Below are the code and all the weights of a small trained network. Each question names an input and a target symbol and asks about switching units off, where a switched-off unit gives its printed mean instead of its output.

import numpy as np


def w(rows, s, z=0):
    codes = np.array(rows[::2]) - 128.0
    scale = np.full(codes.shape[1], s)
    scale[-1] = z or s
    return codes * scale


def norm(h):
    return h / np.sqrt((h * h).mean(-1, keepdims=True) + 1e-5)


def f(y):
    return np.maximum(y, 0)


def softmax(a):
    e = np.exp(a - a.max(-1, keepdims=True))
    return e / e.sum(-1, keepdims=True)


def log_softmax(a):
    a = a - a.max(-1, keepdims=True)
    return a - np.log(np.exp(a).sum(-1, keepdims=True))


def net(x, mask):
    ids = ['Ψβδεζηθλμξ'.index(c) for c in x.split()]
    T = len(ids)
    res = E[ids] + P[:T]
    r = norm(res)
    for j in range(2):
        rows = slice(4 * j, 4 * j + 4)
        q, k, v = (r @ M[0][rows].T for M in (Q, K, V))
        z = softmax(np.where(np.tri(T) > 0, q @ k.T / 4**0.5, -1e9)) @ v
        o = O[0][rows]
        res = res + np.where(mask[j], z, o[:, -1]) @ o[:, :-1]
    y = f(norm(res) @ A[0][:, :-1].T + A[0][:, -1])
    res = res + np.where(mask[2:14], y, B[0][:, -1]) @ B[0][:, :-1]
    return log_softmax(norm(res)[-1] @ U[:, :-1].T + U[:, -1])


Q, K, V, O, A, B = {}, {}, {}, {}, {}, {}
E = w([
[76,141,118,101,121],'Ψ',
[96,184,229,174,145],'β',
[103,93,36,70,83],'δ',
[151,177,149,45,107],'ε',
[214,48,58,105,247],'ζ',
[66,116,188,185,161],'η',
[179,110,116,141,72],'θ',
[119,212,209,136,177],'λ',
[152,107,103,228,111],'μ',
[147,200,2,141,165],'ξ',
],0.0079)
P = w([
[208,122,173,167,165],'0',
[157,102,126,139,133],'1',
[178,99,142,188,112],'2',
[127,106,143,176,92],'3',
[100,87,118,160,51],'4',
[86,107,160,177,48],'5',
[83,93,122,172,31],'6',
[79,95,115,168,35],'7',
[70,96,122,180,6],'8',
[89,90,97,167,17],'9',
[41,138,159,212,42],'10',
[41,133,113,186,45],'11',
],0.0021)
Q[0] = w([
[64,90,101,218,118],'H1',
[23,156,156,220,66],'H1',
[62,118,167,167,100],'H1',
[108,127,96,147,49],'H1',
[100,141,165,184,46],'H2',
[112,110,118,255,163],'H2',
[13,58,125,226,43],'H2',
[61,138,155,70,78],'H2',
],0.0059)
K[0] = w([
[109,176,53,198,103],'H1',
[104,153,53,154,49],'H1',
[169,173,92,123,3],'H1',
[124,129,27,228,142],'H1',
[90,148,103,148,73],'H2',
[100,122,36,151,100],'H2',
[135,52,87,243,42],'H2',
[124,91,218,137,38],'H2',
],0.0051)
V[0] = w([
[133,185,77,199,165],'H1',
[163,8,164,141,13],'H1',
[165,88,84,61,171],'H1',
[111,197,26,156,119],'H1',
[158,176,73,176,38],'H2',
[150,184,87,191,129],'H2',
[147,12,164,182,95],'H2',
[253,192,153,112,58],'H2',
],0.0055)
O[0] = w([
[165,209,71,221,165,69],'H1',
[205,27,147,87,80,131],'H1',
[103,102,26,53,188,94],'H1',
[129,244,51,160,88,116],'H1',
[239,157,80,180,40,154],'H2',
[216,166,89,200,155,99],'H2',
[75,1,140,185,115,62],'H2',
[152,165,234,139,59,252],'H2',
],0.0042,0.0024)
A[0] = w([
[117,147,84,114,61,210],'N1',
[148,99,152,187,77,144],'N2',
[54,48,159,116,132,31],'N3',
[72,151,194,88,33,190],'N4',
[27,22,132,187,204,8],'N5',
[187,201,220,141,159,210],'N6',
[132,189,94,194,152,6],'N7',
[144,110,51,80,255,101],'N8',
[235,33,110,135,110,130],'N9',
[250,117,115,23,56,240],'N10',
[181,79,106,135,211,32],'N11',
[123,138,196,176,200,203],'N12',
],0.0048,0.0022)
B[0] = w([
[167,158,172,200,111,187],'N1',
[208,77,143,183,146,161],'N2',
[37,134,140,150,120,151],'N3',
[108,113,154,41,112,254],'N4',
[55,139,69,145,50,167],'N5',
[112,121,55,70,135,222],'N6',
[109,169,89,155,77,140],'N7',
[194,77,159,106,218,138],'N8',
[160,57,170,102,175,150],'N9',
[61,199,182,148,128,249],'N10',
[102,162,151,44,199,131],'N11',
[121,98,3,111,127,178],'N12',
],0.0047,0.0056)
U = w([
[115,123,116,106,169,2],'Ψ',
[90,127,172,148,170,7],'β',
[128,84,66,71,112,70],'δ',
[99,182,194,25,67,173],'ε',
[160,60,112,85,231,212],'ζ',
[2,43,95,165,118,186],'η',
[187,56,193,155,67,123],'θ',
[90,123,136,148,124,49],'λ',
[188,78,126,206,107,212],'μ',
[173,194,45,182,123,233],'ξ',
],0.0079,0.0034)

Each question gives the input, a string of symbols that net reads in full, and the target symbol t.
The units are the heads (4 rows each of Q, K, V and O) and the neurons (one row each of A and B). Each row of codes is followed by its name. A weight is (code - 128) times the scale printed after its matrix; where a second scale follows, it is the last column's (O, A, B and U).
mask holds one flag per unit, heads first, then neurons. A switched-off unit (its flag False) gives its mean, the last column of its rows in O or B, instead of its output. The means were averaged over made-up inputs and are rounded, as every weight is.
A unit's drop is (log p(t) with every unit on - log p(t) with that unit switched off) / (log p(t) with every unit on - log p(t) with every unit switched off).
The circuit of an input: a set's keep is (log p(t) with only the set's units on - log p(t) with every unit switched off) / (log p(t) with every unit on - log p(t) with every unit switched off). Starting from the 12 units with the biggest drops (on a tie, the unit counted first), units are removed one at a time, each time the one whose removal leaves the highest keep (on an exact tie, the one counted first), for as long as the keep stays at least 0.8.
circuit, biggest first: the units of the circuit, biggest drop first
unit that matters most: the unit with the biggest drop
k most important neurons: the k neurons with the biggest drops, biggest first
heads that matter: for each layer, one digit per head in row order, 1 if its drop is at least 0.15 and else 0, layers parted by /
drop when u is switched off: that unit's drop, to one decimal
input δ ε β ε ε μ β μ β, target μ: circuit, biggest first	(H2, N2, N10)
input θ δ δ, target θ: unit that matters most	H2
input ζ η β β η δ θ ε β, target θ: heads that matter	11
input β λ η η ε η β λ ξ μ λ, target ξ: circuit, biggest first	(H1, H2, N12, N10)
input ε ε δ, target ε: circuit, biggest first	(H2, N10)
input ε ε β ε ξ θ ξ ξ ε η, target ξ: circuit, biggest first	(H1, H2)
input ε ε ε β μ μ η, target μ: heads that matter	11
input μ β η, target μ: heads that matter	10
input ε η ε η β, target η: heads that matter	01
input β ξ δ, target ξ: heads that matter	10
input ε ε η θ ε η λ δ μ η η β, target η: 3 most important neurons	(N12, N1, N6)
input ε Ψ ξ θ, target ξ: heads that matter	10
input ξ β β, target ξ: heads that matter	00
input ξ ζ Ψ, target ξ: heads that matter	10
input μ η ε η Ψ, target η: circuit, biggest first	(H2)
input β ε θ ε β, target θ: 2 most important neurons	(N2, N10)
input ξ η β, target ξ: drop when H1 is switched off	0.1
input Ψ ξ μ, target ξ: drop when H1 is switched off	0.8
input β η Ψ, target η: drop when H2 is switched off	1.7
